Below are the code and all the weights of a small trained network. Each question names an input and a class and asks about switching units off, where a switched-off unit gives its printed mean instead of its output.

import numpy as np


def w(rows, s, z=0):
    codes = np.array(rows[::2]) - 128.0
    scale = np.full(codes.shape[1], s)
    scale[-1] = z or s
    return codes * scale


def norm(h):
    return h / np.sqrt((h * h).mean(-1, keepdims=True) + 1e-5)


def f(y):
    return np.maximum(y, 0)


def log_softmax(a):
    a = a - a.max(-1, keepdims=True)
    return a - np.log(np.exp(a).sum(-1, keepdims=True))


def net(x, mask):
    res = np.array(x, float).reshape(1, 7) / 4 @ E
    u = 0
    for l in range(2):
        y = f(norm(res) @ A[l][:, :-1].T + A[l][:, -1])
        res = res + np.where(mask[u : u + 6], y, B[l][:, -1]) @ B[l][:, :-1]
        u += 6
    return log_softmax(norm(res)[-1] @ U[:, :-1].T + U[:, -1])


A, B = {}, {}
E = w([
[147,72,131,150,188,219,204,122,143,129,130,148],'x0',
[128,54,199,80,19,101,145,113,129,163,140,26],'x1',
[135,138,126,98,59,123,120,36,76,86,173,134],'x2',
[136,73,132,37,74,139,93,57,189,181,112,153],'x3',
[77,88,110,101,176,248,186,81,126,68,186,254],'x4',
[121,135,167,136,182,194,79,188,148,128,103,126],'x5',
[140,136,120,151,97,95,171,76,146,151,167,98],'x6',
],0.0072)
A[0] = w([
[67,44,75,134,82,240,235,180,47,41,215,108,63],'0.n1',
[108,234,28,169,193,147,195,123,75,129,146,104,3],'0.n2',
[66,227,98,72,138,194,98,102,125,84,186,246,44],'0.n3',
[130,200,33,253,160,108,188,179,98,156,134,127,41],'0.n4',
[129,138,62,221,65,154,183,147,122,54,71,104,39],'0.n5',
[123,154,124,171,104,99,46,243,98,120,81,109,14],'0.n6',
],0.0049,0.0038)
B[0] = w([
[44,83,254,124,151,79,203,90,89,69,71,112,253],'0.n1',
[178,96,97,159,126,84,189,108,192,179,149,182,203],'0.n2',
[143,152,82,66,158,142,59,96,39,114,168,168,249],'0.n3',
[233,145,103,123,160,63,198,173,181,20,123,127,247],'0.n4',
[166,138,113,173,123,168,109,114,141,102,90,216,156],'0.n5',
[102,207,203,110,153,145,98,146,177,123,114,160,239],'0.n6',
],0.0086,0.0037)
A[1] = w([
[126,111,132,75,158,157,153,131,153,144,104,123,48],'1.n1',
[141,145,104,249,150,119,153,148,103,139,148,151,2],'1.n2',
[153,144,133,119,46,77,125,110,123,149,124,124,113],'1.n3',
[107,147,162,159,123,92,69,176,140,158,106,133,48],'1.n4',
[132,132,118,118,133,127,93,103,108,160,162,187,68],'1.n5',
[145,86,129,154,138,199,157,164,174,153,135,159,77],'1.n6',
],0.012,0.0029)
B[1] = w([
[143,141,97,246,101,76,131,118,91,152,83,90,174],'1.n1',
[184,140,61,88,118,123,176,128,186,83,162,149,214],'1.n2',
[172,80,119,96,122,176,162,128,189,189,184,79,255],'1.n3',
[121,214,153,159,47,175,85,164,81,72,140,164,245],'1.n4',
[54,145,93,101,159,167,87,152,105,144,144,81,195],'1.n5',
[104,81,115,153,156,56,78,116,129,179,59,101,191],'1.n6',
],0.012,0.0061)
U = w([
[62,43,247,143,151,125,193,84,91,78,120,163,174],'0',
[131,222,179,160,71,154,41,249,127,99,125,130,128],'1',
[89,61,100,232,160,78,72,132,140,198,48,96,9],'2',
[45,125,45,62,205,180,59,98,68,118,176,189,123],'3',
[141,84,124,97,44,129,121,97,181,209,207,30,178],'4',
[210,128,51,146,195,72,191,161,212,57,166,169,165],'5',
],0.012,0.0016)

Each question gives the input, the list of numbers given to net, and the class t.
The units are the neurons (one row each of A and B). Each row of codes is followed by its name. A weight is (code - 128) times the scale printed after its matrix; where a second scale follows, it is the last column's (A, B and U).
mask holds one flag per neuron, layer by layer. A switched-off neuron (its flag False) gives its mean, the last column of its row in B, instead of its output. The means were averaged over made-up inputs and are rounded, as every weight is.
A unit's drop is (log p(t) with every unit on - log p(t) with that unit switched off) / (log p(t) with every unit on - log p(t) with every unit switched off).
The circuit of an input: a set's keep is (log p(t) with only the set's units on - log p(t) with every unit switched off) / (log p(t) with every unit on - log p(t) with every unit switched off). Starting from all 12 units, units are removed one at a time, each time the one whose removal leaves the highest keep (on an exact tie, the one counted first), for as long as the keep stays at least 0.8.
units of the circuit, in order: the units of the circuit, biggest drop first
top k neurons: the k neurons with the biggest drops, biggest first
top k neurons in layer l: the k neurons of layer l with the biggest drops, biggest first
drop of u: that unit's drop, to one decimal
input [3,8,-3,2,-7,4,-7], class 1: units of the circuit, in order	1.n4
input [-1,2,8,-7,0,8,-1], class 0: top 2 neurons	0.n1; 1.n4
input [5,-8,3,6,-5,6,2], class 3: top 3 neurons	1.n5; 0.n1; 0.n4
input [1,-8,-1,7,-6,2,6], class 1: top 4 neurons	0.n2; 1.n4; 1.n2; 0.n4
input [1,-2,2,-7,-4,1,-8], class 5: top 2 neurons	0.n4; 1.n2
input [-8,-6,3,-3,0,7,7], class 5: top 3 neurons	0.n4; 0.n2; 1.n2
input [4,8,-8,0,-2,1,5], class 2: units of the circuit, in order	1.n6; 1.n1
input [-6,4,3,-6,0,-3,-3], class 4: top 2 neurons	1.n3; 0.n1
input [-1,-2,-4,-8,-3,3,-1], class 5: top 2 neurons in layer 0	0.n4; 0.n2
input [-1,2,-3,-1,8,-3,4], class 0: drop of 0.n2	0.0
input [4,3,-5,0,8,7,-1], class 2: drop of 1.n6	0.6
input [-5,6,5,-5,6,6,8], class 0: drop of 0.n1	0.6
